[-17.0   9.7  -4.1 -16.5 -29.7 -30.6   0.4 -20.5 -10.6   1.3  20.4 -11.9
  27.2 -47.5   1.9  15.0  32.3 -16.8]
Z897
[-28.5   3.5  -7.4  -2.0 -21.0 -74.8  -9.8 -18.5  -2.0   2.8   3.7   4.7
  62.4 -42.0  27.1 -40.9  63.7   2.4]
Z296
[ -9.6  -2.6  17.0 -11.3  18.0 -21.7  -2.3 -13.5  -4.1   0.1  20.3  -4.7
   0.7   0.9  23.6  38.3  14.8 -14.7]
Z502
[  1.0  -2.1   1.2 -11.9  -7.7 -55.3   2.3 -10.1 -10.9 -10.5   3.5  -7.4
  30.2  12.5  12.4  23.0   4.4 -15.9]
Z642
[-15.8 -12.3  -0.8  -5.7  -9.2 -19.5 -14.4 -30.4   2.3   8.9  16.2   1.5
  44.7 -14.0  -5.5  -0.5  34.6   4.8]
Z296
[  1.3  -4.5  -3.4 -10.1  -6.2 -75.0   1.7 -15.8 -23.9   2.1   3.5  -7.5
  49.1  22.4  15.4  21.8  -0.5 -12.6]
Z642
[ -3.4   1.0  -4.3  -6.4 -13.1 -25.5  13.7 -15.8 -12.7  -4.5  35.5 -11.8
  -3.9 -28.6   1.4  29.4   8.0 -11.9]
Z763
[ -4.1  -2.4  -2.3 -10.6 -14.3 -57.8  -4.3  -1.7  -5.5   6.8   9.9  -8.3
  31.4  16.4   6.9  25.4   7.2 -12.7]
Z642
[-10.9  -1.7  -6.1 -17.4  -9.5 -65.0  -4.7 -11.0 -17.1  -3.3   1.5 -12.0
  27.0  20.0  11.8  25.3   2.7 -11.6]
Z642
[ -7.1  -5.6  16.6  -5.4  17.2  -7.6   0.0 -14.8  -5.3   7.6   7.7  -6.2
   2.1 -12.2   9.3  36.2  17.2 -19.2]
Z502
[-22.9  -4.6  -5.7  -7.1 -15.9 -31.5  -4.4 -27.6  -4.1   2.9  16.6   1.8
  38.0  -0.4  -0.5   0.5  39.1 -10.0]
Z296
[ -9.0  -3.9   3.5 -11.1 -22.9 -29.8   1.3 -30.6 -10.9   1.7  34.9  -9.7
  15.2  -8.2  11.9  27.7  17.7  -9.6]
Z763
[-16.5   4.1 -12.8  -8.8 -17.0 -24.6  -5.0 -16.9  -6.6   5.5  19.2   1.2
  31.7 -27.2   0.3   6.2  33.3  -2.2]
Z296
[ -4.3  11.4  -2.3 -18.3 -16.4 -59.2   0.7  -0.9 -15.9   4.4   5.2  -8.8
  43.4   0.6   5.9  27.3   6.4 -18.3]
Z642
[ -2.7   0.5   2.2   3.9  -9.7 -16.9  -5.9 -23.6  -6.0   4.3  27.8  -6.3
  18.8   4.1  -0.5  34.3  11.3  -8.5]
Z763
[-16.6  -9.3  -5.3   1.1  -9.9 -81.6 -13.9 -24.7 -15.0   7.3   7.1   7.3
  27.1  40.3  28.0  29.2  21.7   1.7]
Z446
[-31.9  -5.8 -16.7 -12.5 -20.6 -45.8 -17.5 -16.4  -4.4  15.8   6.0   6.4
  29.9  23.9  -5.0  45.3  36.3 -15.5]
Z296
[ -0.3   4.4  11.8  -6.9  -1.5 -29.4   0.8 -12.5 -12.4   1.3  16.0  -0.1
  -8.9  -0.5  10.5  28.6   2.4 -14.8]
Z763
[-28.5 -15.9   7.9 -10.4  -4.1 -41.1 -18.3  -9.3   1.0  20.4  13.0   2.3
  30.0  14.3   2.8  24.8  45.2 -11.9]
Z296
[ -6.4   0.8 -18.4 -13.5 -13.4 -74.5  -3.4 -17.6 -15.9  11.1  11.4  -6.5
  34.8  20.8  10.5  30.9   8.2 -17.8]
Z642
[ -4.7   1.6  -1.3  -4.8 -23.0 -22.1  19.7 -17.6 -11.4  -2.8  23.9  -1.4
  -2.0 -26.8   2.1  23.2   8.2 -14.3]
Z763
[-40.1   0.9 -11.7  -7.1 -21.2 -59.3  -5.6 -13.7  -6.7   2.0  -7.3  10.9
  44.9 -23.3  14.6   0.9  66.0 -18.5]
Z296
[  0.1   3.8  -9.1 -11.7 -17.0  -0.7  12.8 -17.0 -12.1   3.6  12.3  -1.0
 -19.2 -15.2  -6.0  33.7  -4.5  -5.9]
Z763
[  0.9   4.9  -6.6 -13.9 -18.4 -50.9  -6.5 -10.1 -18.0   2.1   6.9  -8.2
  11.8  -4.1   5.2  36.5   1.2 -18.9]
Z642
[-26.8  -5.5   0.2  -0.4  -7.1 -25.9 -10.0 -24.4   2.8   7.1   9.2  10.4
  26.0   2.4   5.4   9.1  44.7   3.6]
Z296
[ -9.0   2.5  42.4 -14.4  14.2 -32.5 -11.9 -16.5  -8.9  -0.3 -11.6  -8.6
  13.7 -23.1  29.7  22.3  24.0 -24.6]
Z502
[-16.3  -8.6   3.0  -7.6  -3.2 -53.6  -9.5 -18.8  -6.1   5.8  -8.6   4.3
  34.6   6.4  26.8  20.0  31.5  -9.0]
Z185
[ -6.4   3.7 -12.1 -10.1 -13.6 -32.7   3.6 -18.6  -9.4  -9.1   9.3  -5.0
   3.8  -6.9  -6.9  35.1   3.8  -8.7]
Z763
[ -8.5  -1.1   7.4  -3.6   1.7 -10.4   0.9 -23.9 -14.8   3.6   9.5  -3.8
  12.6 -21.9   9.7  20.5  20.9 -16.4]
Z502
[-10.3  -1.3   8.7  -3.5   3.6 -48.7  -6.5 -16.6  -6.5   1.1   1.3   0.9
  31.3 -12.0  37.0  -2.5  14.5 -10.5]
Z185
[  0.2   2.9   1.6  -7.6  -8.8 -25.2   9.8 -24.3 -12.6  -3.5  22.4  -7.8
   3.7   2.4  -1.2  26.5  -3.3 -10.5]
Z763
[ -2.6   2.2   2.4  -8.8 -11.5 -21.4   3.7 -24.8 -10.2  -0.8  25.2  -7.4
  -0.7  -4.4   0.6  47.0  -1.2 -10.0]
Z763
[-27.2   1.1  -5.6   3.6 -20.5 -17.1  -6.6 -25.1   0.7   8.1  15.9   8.5
  36.5 -26.1  -6.3 -20.5  53.1  14.6]
Z296

[  1.4  12.7  14.5 -18.8   5.0   3.5   5.0   5.4  -5.2 -10.1  -1.0   5.9
   0.5  11.8  -9.6  -4.8  -4.1   0.3]
(7)
[ -2.0  13.0   6.9  -7.1  -5.1  -4.4  19.1  18.9  -7.4 -19.0  -0.7  13.4
   8.6  12.5  -7.0 -17.5  -8.8   2.0]
(10)
[ -2.3  -4.2 -13.8  -5.8 -14.8  -5.1  31.2   4.9  -6.4  -9.8 -12.2  11.2
  -2.1  11.1 -18.0 -36.9 -27.2   6.0]
(7)
[  1.2  -4.4  -0.3 -10.0   6.1   4.4  -4.2 -11.9   2.3   3.6  -0.5  -1.8
 -11.9   0.3  -7.7   3.2  -0.3  -1.2]
(14)
[ -1.3   2.3  -4.8   0.8  -8.8  -1.0  20.3   6.6  -4.3  -6.5 -10.4   9.3
   4.2   4.1  -9.0 -19.1 -16.6   1.9]
(10)
[  3.7  -5.0   3.4 -16.0   9.1   4.9 -10.0 -22.0   3.3   6.7  -0.5  -7.6
 -18.4   1.0  -8.6   6.8  -1.6  -1.9]
(14)
